Here is a tiny trained network, its code and every weight. The questions are about switching its units off for an input and a class, where a switched-off unit gives its printed mean instead of its output.

import numpy as np


def w(rows, s, z=0):
    codes = np.array(rows[::2]) - 128.0
    scale = np.full(codes.shape[1], s)
    scale[-1] = z or s
    return codes * scale


def norm(h):
    return h / np.sqrt((h * h).mean(-1, keepdims=True) + 1e-5)


def f(y):
    return y / 2 * (1 + np.tanh(0.7978845608 * (y + 0.044715 * y**3)))


def log_softmax(a):
    a = a - a.max(-1, keepdims=True)
    return a - np.log(np.exp(a).sum(-1, keepdims=True))


def net(x, mask):
    res = np.array(x, float).reshape(1, 8) / 4 @ E
    u = 0
    for l in range(2):
        y = f(norm(res) @ A[l][:, :-1].T + A[l][:, -1])
        res = res + np.where(mask[u : u + 14], y, B[l][:, -1]) @ B[l][:, :-1]
        u += 14
    return log_softmax(norm(res)[-1] @ U[:, :-1].T + U[:, -1])


A, B = {}, {}
E = w([
[253,63,228,127],'x0',
[129,128,128,126],'x1',
[234,154,20,34],'x2',
[126,129,127,128],'x3',
[118,196,199,44],'x4',
[177,208,137,207],'x5',
[129,126,128,126],'x6',
[127,127,130,128],'x7',
],0.0059)
A[0] = w([
[48,73,98,53,92],'0.n0',
[111,183,168,73,6],'0.n1',
[100,170,180,65,48],'0.n2',
[120,119,120,146,103],'0.n3',
[84,211,177,37,5],'0.n4',
[133,250,111,198,70],'0.n5',
[145,112,124,109,95],'0.n6',
[78,46,116,72,48],'0.n7',
[130,136,114,135,116],'0.n8',
[20,157,127,154,144],'0.n9',
[149,47,75,178,77],'0.n10',
[114,178,34,95,117],'0.n11',
[107,54,29,200,36],'0.n12',
[138,138,109,122,68],'0.n13',
],0.012,0.0029)
B[0] = w([
[151,111,69,207,221],'0.n0',
[136,187,136,142,153],'0.n1',
[151,183,149,149,170],'0.n2',
[124,140,133,138,127],'0.n3',
[123,233,138,150,202],'0.n4',
[155,99,73,217,216],'0.n5',
[142,113,121,111,129],'0.n6',
[166,112,114,198,187],'0.n7',
[129,132,118,124,127],'0.n8',
[48,99,130,104,254],'0.n9',
[137,203,169,114,187],'0.n10',
[84,90,102,55,227],'0.n11',
[128,250,148,147,219],'0.n12',
[143,147,104,107,119],'0.n13',
],0.026,0.0051)
A[1] = w([
[126,72,138,105,121],'1.n0',
[182,89,56,237,20],'1.n1',
[28,100,92,108,2],'1.n2',
[104,137,106,146,98],'1.n3',
[188,165,19,93,194],'1.n4',
[155,107,104,82,154],'1.n5',
[156,161,115,131,89],'1.n6',
[45,87,204,110,81],'1.n7',
[230,77,236,110,95],'1.n8',
[54,126,162,209,161],'1.n9',
[113,126,122,56,128],'1.n10',
[115,123,131,63,142],'1.n11',
[116,8,87,139,150],'1.n12',
[148,116,141,69,134],'1.n13',
],0.013,0.0044)
B[1] = w([
[117,139,154,119,129],'1.n0',
[158,59,75,183,206],'1.n1',
[131,161,28,95,174],'1.n2',
[154,128,107,119,152],'1.n3',
[143,85,235,143,227],'1.n4',
[138,119,164,112,138],'1.n5',
[97,148,160,138,143],'1.n6',
[136,59,155,107,148],'1.n7',
[43,157,1,107,201],'1.n8',
[210,83,208,66,253],'1.n9',
[121,78,144,143,135],'1.n10',
[127,77,147,134,133],'1.n11',
[127,222,182,121,190],'1.n12',
[136,99,129,102,132],'1.n13',
],0.022,0.0072)
U = w([
[94,247,164,157,86],'0',
[42,126,36,104,252],'1',
[147,74,90,226,116],'2',
[89,60,186,66,71],'3',
],0.015,0.0031)

Each question gives the input, the list of numbers given to net, and the class t.
The units are the neurons (one row each of A and B). Each row of codes is followed by its name. A weight is (code - 128) times the scale printed after its matrix; where a second scale follows, it is the last column's (A, B and U).
mask holds one flag per neuron, layer by layer. A switched-off neuron (its flag False) gives its mean, the last column of its row in B, instead of its output. The means were averaged over made-up inputs and are rounded, as every weight is.
A unit's drop is (log p(t) with every unit on - log p(t) with that unit switched off) / (log p(t) with every unit on - log p(t) with every unit switched off).
The circuit of an input: a set's keep is (log p(t) with only the set's units on - log p(t) with every unit switched off) / (log p(t) with every unit on - log p(t) with every unit switched off). Starting from the 12 units with the biggest drops (on a tie, the unit counted first), units are removed one at a time, each time the one whose removal leaves the highest keep (on an exact tie, the one counted first), for as long as the keep stays at least 0.8.
units of the circuit, in order: the units of the circuit, biggest drop first
most important unit: the unit with the biggest drop
top k neurons: the k neurons with the biggest drops, biggest first
top k neurons in layer l: the k neurons of layer l with the biggest drops, biggest first
input [8,3,7,2,2,-5,7,8], class 1: top neuron : 1.n8
input [-7,8,5,-1,-7,0,-4,-6], class 0: top 3 neurons : 0.n12; 0.n10; 1.n4
input [6,5,8,1,5,7,-8,-1], class 3: units of the circuit, in order : 1.n4; 0.n12
input [3,1,7,-7,5,3,0,3], class 3: units of the circuit, in order : 0.n12; 0.n0
input [5,-8,-1,-3,2,6,7,0], class 2: top 2 neurons : 1.n1; 0.n11
input [-2,-5,-5,-1,4,-6,6,4], class 2: top 2 neurons in layer 0 : 0.n0; 0.n7
input [5,0,5,-6,-3,-2,4,7], class 1: top 2 neurons in layer 1 : 1.n8; 1.n9
input [-5,-2,3,-7,2,5,0,3], class 1: top 4 neurons : 0.n11; 1.n2; 0.n0; 0.n7
input [-3,-7,-6,6,-6,-1,-3,-7], class 0: top 4 neurons : 0.n12; 0.n11; 0.n10; 1.n4
input [7,-5,-7,2,-1,-1,6,-2], class 1: top 2 neurons : 1.n8; 0.n9
input [3,-2,-1,2,-3,1,5,4], class 0: top 2 neurons : 0.n9; 0.n10
input [-3,-5,4,-3,-6,-8,-5,7], class 2: top 2 neurons : 0.n0; 0.n7
input [-3,6,-8,-7,-3,7,4,-7], class 3: top 3 neurons : 1.n9; 0.n0; 0.n9
input [3,-7,-2,-4,2,4,3,-7], class 2: most important unit : 0.n9
input [5,-5,-5,7,3,-5,2,3], class 1: units of the circuit, in order : 0.n9; 1.n8; 0.n5; 0.n12
input [-6,3,7,0,6,2,4,-7], class 3: units of the circuit, in order : 0.n11; 1.n4
input [5,-1,-4,-6,1,-4,0,1], class 1: top 3 neurons : 1.n8; 0.n9; 0.n5
input [2,0,-7,-5,1,-8,-7,-6], class 2: top 2 neurons in layer 1 : 1.n1; 1.n4
input [0,0,-4,1,2,3,3,-5], class 3: top 2 neurons in layer 0 : 0.n0; 0.n9
input [0,4,-5,6,4,-8,5,5], class 2: most important unit : 0.n0
